Below is a small trained network, with its code and all its weights. Each question gives an input and a class and asks what happens when units are switched off, that is, made to give their printed mean instead of their output.

import numpy as np


def w(rows, s, z=0):
    codes = np.array(rows[::2]) - 128.0
    scale = np.full(codes.shape[1], s)
    scale[-1] = z or s
    return codes * scale


def f(y):
    return np.maximum(y, 0)


def log_softmax(a):
    a = a - a.max(-1, keepdims=True)
    return a - np.log(np.exp(a).sum(-1, keepdims=True))


def net(x, mask):
    res = np.array(x, float).reshape(1, 5) / 4 @ E
    y = f(res @ A[0][:, :-1].T + A[0][:, -1])
    res = res + np.where(mask, y, B[0][:, -1]) @ B[0][:, :-1]
    return log_softmax(res[-1] @ U[:, :-1].T + U[:, -1])


A, B = {}, {}
E = w([
[143,118,128,252,142,197,116],'x0',
[78,171,90,111,151,90,200],'x1',
[122,191,168,213,69,106,161],'x2',
[216,83,100,145,33,187,133],'x3',
[181,52,178,127,138,94,143],'x4',
],0.011)
A[0] = w([
[129,97,173,95,198,97,89,162],'N1',
[76,130,62,51,248,104,155,103],'N2',
[134,154,141,108,24,34,199,136],'N3',
[144,94,139,206,174,142,160,123],'N4',
[47,209,126,163,165,97,142,75],'N5',
[122,159,92,150,90,165,153,252],'N6',
],0.017,0.0024)
B[0] = w([
[151,104,191,140,166,138,129,184],'N1',
[111,173,107,136,95,8,145,252],'N2',
[124,129,148,116,180,48,106,211],'N3',
[139,121,110,182,105,166,119,178],'N4',
[164,78,165,86,154,168,107,226],'N5',
[105,143,101,142,98,165,150,180],'N6',
],0.018,0.022)
U = w([
[142,140,138,115,177,15,120,112],'0',
[128,158,67,255,75,173,137,128],'1',
[71,214,40,51,90,83,168,3],'2',
[180,42,133,69,167,226,111,248],'3',
],0.0094,0.0039)

Each question gives the input, the list of numbers given to net, and the class t.
The units are the neurons (one row each of A and B). Each row of codes is followed by its name. A weight is (code - 128) times the scale printed after its matrix; where a second scale follows, it is the last column's (A, B and U).
mask holds one flag per neuron, in row order. A switched-off neuron (its flag False) gives its mean, the last column of its row in B, instead of its output. The means were averaged over made-up inputs and are rounded, as every weight is.
A unit's drop is (log p(t) with every unit on - log p(t) with that unit switched off) / (log p(t) with every unit on - log p(t) with every unit switched off).
The circuit of an input: a set's keep is (log p(t) with only the set's units on - log p(t) with every unit switched off) / (log p(t) with every unit on - log p(t) with every unit switched off). Starting from all 6 units, units are removed one at a time, each time the one whose removal leaves the highest keep (on an exact tie, the one counted first), for as long as the keep stays at least 0.8.
circuit, biggest first: the units of the circuit, biggest drop first
top k neurons: the k neurons with the biggest drops, biggest first
drop of u: that unit's drop, to one decimal
input [-5,-2,-8,2,-6], class 2: top 2 neurons	(N3 N5)
input [7,-1,-6,3,-4], class 1: top neuron	(N5)
input [1,3,-5,2,1], class 2: top 3 neurons	(N3 N5 N1)
input [-4,-4,-8,5,-7], class 2: circuit, biggest first	(N5 N3)
input [5,6,-5,0,1], class 2: circuit, biggest first	(N3 N1)
input [8,5,-7,1,8], class 1: top 2 neurons	(N5 N4)
input [4,-1,-8,4,-5], class 1: top 2 neurons	(N5 N2)
input [4,-1,-5,3,-1], class 1: top 3 neurons	(N5 N1 N3)
input [7,7,2,-6,1], class 3: top 2 neurons	(N5 N3)
input [1,1,0,6,5], class 1: top 3 neurons	(N5 N2 N1)
input [8,4,0,-2,-5], class 3: top 2 neurons	(N5 N2)
input [-1,-8,-4,3,-8], class 3: top 2 neurons	(N2 N4)
input [5,-5,0,-6,7], class 3: top 2 neurons	(N2 N1)
input [8,1,7,-6,-6], class 3: circuit, biggest first	(N5)
input [1,7,7,-3,-6], class 3: drop of N2	0.1
input [-1,-3,-2,3,3], class 3: drop of N3	0.2
input [7,1,-7,6,-8], class 1: drop of N5	0.4
